Below is a small trained network, with its code and all its weights. Each question gives an input and a class and asks what happens when units are switched off, that is, made to give their printed mean instead of their output.

import numpy as np


def w(rows, s, z=0):
    codes = np.array(rows[::2]) - 128.0
    scale = np.full(codes.shape[1], s)
    scale[-1] = z or s
    return codes * scale


def norm(h):
    return h / np.sqrt((h * h).mean(-1, keepdims=True) + 1e-5)


def f(y):
    return y / 2 * (1 + np.tanh(0.7978845608 * (y + 0.044715 * y**3)))


def log_softmax(a):
    a = a - a.max(-1, keepdims=True)
    return a - np.log(np.exp(a).sum(-1, keepdims=True))


def net(x, mask):
    res = np.array(x, float).reshape(1, 7) / 4 @ E
    u = 0
    for l in range(4):
        y = f(norm(res) @ A[l][:, :-1].T + A[l][:, -1])
        res = res + np.where(mask[u : u + 8], y, B[l][:, -1]) @ B[l][:, :-1]
        u += 8
    return log_softmax(norm(res)[-1] @ U[:, :-1].T + U[:, -1])


A, B = {}, {}
E = w([
[129,130,127,125,126,124,132,126,126,131],'x0',
[123,251,181,105,87,156,46,168,249,177],'x1',
[211,172,132,78,115,7,33,42,73,95],'x2',
[210,45,204,57,177,197,148,14,215,157],'x3',
[129,117,121,224,178,30,148,113,231,108],'x4',
[2,51,46,99,142,132,14,83,167,150],'x5',
[125,202,51,98,190,159,153,99,132,106],'x6',
],0.0026)
A[0] = w([
[133,43,107,146,217,106,190,130,37,93,103],'0.n1',
[201,148,174,127,49,149,215,144,105,91,147],'0.n2',
[122,248,27,83,247,196,159,89,141,75,103],'0.n3',
[145,10,240,170,5,93,81,184,123,141,6],'0.n4',
[133,244,4,85,223,185,182,74,143,58,96],'0.n5',
[143,116,120,215,176,36,155,109,217,114,153],'0.n6',
[157,204,138,97,108,135,51,210,235,154,81],'0.n7',
[190,157,157,89,88,28,50,61,95,53,41],'0.n8',
],0.0035,0.0021)
B[0] = w([
[87,225,184,198,57,184,86,43,145,153,214],'0.n1',
[119,94,67,122,113,152,58,134,157,94,242],'0.n2',
[129,26,203,164,61,64,87,164,116,177,227],'0.n3',
[150,46,168,187,77,51,79,145,118,223,169],'0.n4',
[148,25,232,192,50,67,75,157,122,195,224],'0.n5',
[107,135,165,102,173,168,88,145,88,110,233],'0.n6',
[75,123,144,220,89,168,159,2,37,101,243],'0.n7',
[151,167,53,150,191,153,122,122,121,223,249],'0.n8',
],0.0049,0.0016)
A[1] = w([
[232,199,183,116,115,93,236,185,131,114,74],'1.n1',
[103,237,161,113,46,120,98,123,253,157,48],'1.n2',
[19,81,58,103,136,106,105,64,150,191,58],'1.n3',
[118,157,135,215,195,61,148,102,238,103,65],'1.n4',
[151,81,183,95,174,179,121,63,166,172,186],'1.n5',
[188,179,176,112,144,103,226,161,111,111,1],'1.n6',
[131,11,56,162,148,89,228,60,24,73,2],'1.n7',
[198,151,151,152,93,104,238,140,89,141,17],'1.n8',
],0.0038,0.0017)
B[1] = w([
[99,54,37,132,72,163,19,109,178,70,145],'1.n1',
[108,128,135,209,142,160,153,31,36,97,149],'1.n2',
[159,103,107,144,84,151,102,143,140,77,176],'1.n3',
[144,81,172,113,175,147,133,160,20,87,161],'1.n4',
[85,199,105,122,64,38,170,180,117,81,251],'1.n5',
[101,76,96,135,89,157,86,126,165,102,105],'1.n6',
[98,255,213,209,71,195,76,54,152,139,135],'1.n7',
[86,78,86,147,131,127,57,96,157,136,128],'1.n8',
],0.0049,0.0026)
A[2] = w([
[74,175,76,172,106,79,119,200,83,132,99],'2.n1',
[172,64,172,77,153,173,156,21,178,153,103],'2.n2',
[178,81,168,54,168,156,141,50,226,149,81],'2.n3',
[69,90,136,155,84,184,184,190,147,97,197],'2.n4',
[130,171,139,20,45,215,96,160,74,203,80],'2.n5',
[90,45,29,85,115,150,68,89,162,83,82],'2.n6',
[98,253,203,167,135,184,85,82,191,168,2],'2.n7',
[90,132,37,162,141,142,69,159,83,129,98],'2.n8',
],0.0039,0.0021)
B[2] = w([
[150,134,216,28,96,86,205,82,160,100,185],'2.n1',
[64,237,124,176,47,64,142,232,68,106,149],'2.n2',
[50,206,98,169,57,15,160,227,72,74,139],'2.n3',
[237,192,83,65,179,85,90,55,111,203,253],'2.n4',
[100,44,147,204,245,68,113,156,64,47,212],'2.n5',
[103,142,94,103,152,168,55,130,254,57,131],'2.n6',
[98,108,99,179,83,172,141,78,16,111,140],'2.n7',
[122,149,186,89,88,107,178,112,217,89,170],'2.n8',
],0.0038,0.0029)
A[3] = w([
[114,43,145,130,243,133,142,151,27,19,52],'3.n1',
[159,126,151,69,213,104,148,127,177,118,183],'3.n2',
[125,150,162,236,196,57,146,89,216,106,107],'3.n3',
[84,99,117,165,157,234,233,214,179,205,112],'3.n4',
[90,189,116,63,43,41,223,187,144,61,45],'3.n5',
[42,137,86,97,97,87,114,169,95,160,173],'3.n6',
[164,159,127,118,110,61,74,56,96,140,252],'3.n7',
[253,138,141,187,85,171,137,151,102,85,182],'3.n8',
],0.0042,0.0031)
B[3] = w([
[121,136,176,114,207,136,73,192,93,103,140],'3.n1',
[112,88,113,109,123,253,154,130,107,153,146],'3.n2',
[140,130,110,50,71,157,90,172,30,115,154],'3.n3',
[238,185,62,103,167,34,82,71,106,142,145],'3.n4',
[126,164,170,102,114,135,211,176,142,124,155],'3.n5',
[181,121,156,168,138,102,160,143,157,86,159],'3.n6',
[143,109,108,134,169,210,214,164,177,169,253],'3.n7',
[2,79,107,75,146,111,90,98,200,125,188],'3.n8',
],0.0047,0.0054)
U = w([
[71,199,149,219,59,174,109,14,66,121,124],'0',
[125,208,159,95,73,62,228,213,148,76,129],'1',
[97,77,59,103,89,144,22,119,249,49,116],'2',
[255,177,48,95,210,107,110,89,123,218,102],'3',
[151,29,179,179,71,58,96,161,126,205,80],'4',
[128,103,162,102,207,147,65,202,22,54,97],'5',
[118,94,149,129,151,183,165,129,163,151,254],'6',
],0.0083,0.0065)

Each question gives the input, the list of numbers given to net, and the class t.
The units are the neurons (one row each of A and B). Each row of codes is followed by its name. A weight is (code - 128) times the scale printed after its matrix; where a second scale follows, it is the last column's (A, B and U).
mask holds one flag per neuron, layer by layer. A switched-off neuron (its flag False) gives its mean, the last column of its row in B, instead of its output. The means were averaged over made-up inputs and are rounded, as every weight is.
A unit's drop is (log p(t) with every unit on - log p(t) with that unit switched off) / (log p(t) with every unit on - log p(t) with every unit switched off).
The circuit of an input: a set's keep is (log p(t) with only the set's units on - log p(t) with every unit switched off) / (log p(t) with every unit on - log p(t) with every unit switched off). Starting from the 12 units with the biggest drops (on a tie, the unit counted first), units are removed one at a time, each time the one whose removal leaves the highest keep (on an exact tie, the one counted first), for as long as the keep stays at least 0.8.
circuit, biggest first: the units of the circuit, biggest drop first
unit that matters most: the unit with the biggest drop
top k neurons: the k neurons with the biggest drops, biggest first
top k neurons in layer l: the k neurons of layer l with the biggest drops, biggest first
input [-1,-8,3,-5,5,-4,-5], class 0: top neuron	1.n7
input [-1,2,2,4,5,4,6], class 4: circuit, biggest first	0.n5, 0.n3
input [-5,5,-7,-5,6,4,-6], class 3: top 4 neurons	1.n5, 3.n4, 0.n1, 2.n5
input [-3,4,8,6,5,-4,-7], class 3: top 4 neurons	0.n8, 0.n5, 0.n3, 3.n7
input [-2,-3,-8,5,0,7,0], class 3: circuit, biggest first	3.n4, 3.n8
input [7,1,-7,2,-8,4,2], class 5: circuit, biggest first	2.n5, 3.n1
input [6,5,-2,2,-6,-5,-1], class 5: top 4 neurons	2.n5, 0.n2, 0.n1, 3.n1
input [-2,4,-3,3,-2,4,5], class 4: circuit, biggest first	0.n3, 0.n5
input [5,4,-8,0,8,-1,-8], class 3: circuit, biggest first	3.n4, 0.n5, 2.n4
input [2,-1,8,8,6,-8,7], class 1: circuit, biggest first	2.n3, 2.n2
input [0,8,-8,5,-3,8,-7], class 0: circuit, biggest first	1.n2, 0.n7, 2.n7, 3.n7
input [-3,-6,7,-5,-5,4,2], class 3: circuit, biggest first	0.n7, 0.n8, 3.n7
input [-7,2,1,-4,-3,-3,-2], class 6: top 2 neurons in layer 2	2.n2, 2.n3
input [4,-5,-8,-8,0,6,-7], class 1: unit that matters most	2.n1
input [-6,8,-5,4,6,-8,7], class 0: circuit, biggest first	1.n2, 2.n7
input [5,7,7,-2,-8,-7,6], class 5: top 3 neurons	2.n5, 0.n1, 2.n4
input [0,5,2,5,3,-5,-1], class 0: top 3 neurons	0.n7, 1.n2, 1.n3
input [8,-7,-5,2,3,-8,4], class 2: top 2 neurons	0.n7, 1.n1
input [-3,7,6,4,7,1,-7], class 0: top 3 neurons	0.n7, 1.n2, 2.n4
input [-1,-4,0,-1,8,-2,6], class 5: unit that matters most	0.n6
input [7,6,-7,8,-6,0,0], class 1: top 3 neurons	2.n3, 2.n2, 0.n1
input [8,-6,6,-6,-4,8,-2], class 2: top 3 neurons in layer 1	1.n5, 1.n3, 1.n2
